Below are the code and all the weights of a small trained network. Each question names an input and a class and asks about switching units off, where a switched-off unit gives its printed mean instead of its output.

import numpy as np


def w(rows, s, z=0):
    codes = np.array(rows[::2]) - 128.0
    scale = np.full(codes.shape[1], s)
    scale[-1] = z or s
    return codes * scale


def f(y):
    return y / 2 * (1 + np.tanh(0.7978845608 * (y + 0.044715 * y**3)))


def log_softmax(a):
    a = a - a.max(-1, keepdims=True)
    return a - np.log(np.exp(a).sum(-1, keepdims=True))


def net(x, mask):
    res = np.array(x, float).reshape(1, 5) / 4 @ E
    y = f(res @ A[0][:, :-1].T + A[0][:, -1])
    res = res + np.where(mask, y, B[0][:, -1]) @ B[0][:, :-1]
    return log_softmax(res[-1] @ U[:, :-1].T + U[:, -1])


A, B = {}, {}
E = w([
[109,75,2,178,62],'x0',
[117,75,63,30,130],'x1',
[55,76,179,133,41],'x2',
[233,39,59,141,157],'x3',
[159,198,59,138,4],'x4',
],0.0086)
A[0] = w([
[159,89,145,126,191,178],'neuron 1',
[185,124,53,112,134,252],'neuron 2',
[151,70,152,150,117,178],'neuron 3',
[163,104,150,119,180,153],'neuron 4',
[78,54,176,94,115,158],'neuron 5',
[189,43,97,122,50,160],'neuron 6',
[109,110,130,206,117,184],'neuron 7',
[112,178,157,255,114,174],'neuron 8',
[86,108,93,93,200,201],'neuron 9',
[189,78,108,106,189,180],'neuron 10',
[141,113,76,153,58,231],'neuron 11',
[199,34,99,57,92,208],'neuron 12',
[152,92,91,122,72,97],'neuron 13',
[112,165,200,208,135,189],'neuron 14',
[157,143,137,132,165,108],'neuron 15',
[184,137,188,83,153,185],'neuron 16',
[158,70,117,137,106,150],'neuron 17',
[134,107,107,119,82,41],'neuron 18',
[145,135,160,65,185,169],'neuron 19',
[98,201,107,113,95,128],'neuron 20',
[127,185,195,206,118,212],'neuron 21',
[67,102,122,101,101,205],'neuron 22',
[108,123,213,124,100,211],'neuron 23',
[90,89,93,94,69,204],'neuron 24',
[75,66,125,113,116,154],'neuron 25',
[166,141,21,103,89,229],'neuron 26',
[156,156,129,86,174,179],'neuron 27',
[155,159,161,128,122,159],'neuron 28',
[176,203,94,196,182,182],'neuron 29',
[75,146,142,28,150,180],'neuron 30',
],0.013,0.0049)
B[0] = w([
[123,149,143,167,180,192],'neuron 1',
[209,122,41,112,134,228],'neuron 2',
[30,134,140,180,149,167],'neuron 3',
[139,207,134,162,160,177],'neuron 4',
[37,90,185,85,198,189],'neuron 5',
[35,52,12,234,138,225],'neuron 6',
[124,52,120,222,123,178],'neuron 7',
[110,111,207,231,39,217],'neuron 8',
[193,82,171,119,192,184],'neuron 9',
[163,155,120,193,215,208],'neuron 10',
[93,59,65,106,53,226],'neuron 11',
[89,158,20,202,186,229],'neuron 12',
[83,80,25,167,121,181],'neuron 13',
[71,191,248,183,59,213],'neuron 14',
[180,202,145,161,132,150],'neuron 15',
[159,215,155,87,198,191],'neuron 16',
[32,81,92,224,196,174],'neuron 17',
[118,97,68,184,99,148],'neuron 18',
[188,161,146,116,172,190],'neuron 19',
[105,147,113,61,76,178],'neuron 20',
[90,244,241,128,2,219],'neuron 21',
[90,46,159,67,138,179],'neuron 22',
[108,186,229,19,85,203],'neuron 23',
[79,45,84,75,122,200],'neuron 24',
[56,6,157,150,195,172],'neuron 25',
[163,113,17,99,58,247],'neuron 26',
[239,193,123,121,170,174],'neuron 27',
[124,228,153,105,128,156],'neuron 28',
[220,186,122,196,73,209],'neuron 29',
[192,76,127,38,217,191],'neuron 30',
],0.0076,0.013)
U = w([
[99,175,186,61,71,42],'0',
[130,109,65,60,68,191],'1',
[55,97,129,179,179,2],'2',
[198,155,100,117,157,177],'3',
[66,25,169,40,162,130],'4',
[101,151,163,204,11,175],'5',
[78,46,30,177,78,34],'6',
],0.011,0.0031)

Each question gives the input, the list of numbers given to net, and the class t.
The units are the neurons (one row each of A and B). Each row of codes is followed by its name. A weight is (code - 128) times the scale printed after its matrix; where a second scale follows, it is the last column's (A, B and U).
mask holds one flag per neuron, in row order. A switched-off neuron (its flag False) gives its mean, the last column of its row in B, instead of its output. The means were averaged over made-up inputs and are rounded, as every weight is.
A unit's drop is (log p(t) with every unit on - log p(t) with that unit switched off) / (log p(t) with every unit on - log p(t) with every unit switched off).
The circuit of an input: a set's keep is (log p(t) with only the set's units on - log p(t) with every unit switched off) / (log p(t) with every unit on - log p(t) with every unit switched off). Starting from the 12 units with the biggest drops (on a tie, the unit counted first), units are removed one at a time, each time the one whose removal leaves the highest keep (on an exact tie, the one counted first), for as long as the keep stays at least 0.8.
circuit, biggest first: the units of the circuit, biggest drop first
top k neurons: the k neurons with the biggest drops, biggest first
drop when u is switched off: that unit's drop, to one decimal
input [-7,-6,3,-3,3], class 0: circuit, biggest first	(neuron 23)
input [-7,-8,-6,-7,-6], class 0: top 2 neurons	(neuron 23; neuron 16)
input [2,-6,2,3,8], class 6: top 2 neurons	(neuron 6; neuron 11)
input [-5,-6,6,1,-4], class 0: top 2 neurons	(neuron 23; neuron 6)
input [-7,-6,1,1,-1], class 0: top 3 neurons	(neuron 23; neuron 16; neuron 6)
input [-6,6,5,6,-3], class 2: top 2 neurons	(neuron 12; neuron 10)
input [2,3,-2,8,-5], class 2: top 2 neurons	(neuron 10; neuron 1)
input [7,-2,-8,6,-6], class 3: drop when neuron 24 is switched off	0.1
input [-7,-6,4,-5,-7], class 0: drop when neuron 28 is switched off	0.0
input [5,6,-8,-6,2], class 1: drop when neuron 6 is switched off	0.1
input [-4,-6,8,-4,-6], class 0: drop when neuron 23 is switched off	0.3
input [4,1,3,-8,3], class 4: top 3 neurons	(neuron 22; neuron 24; neuron 29)
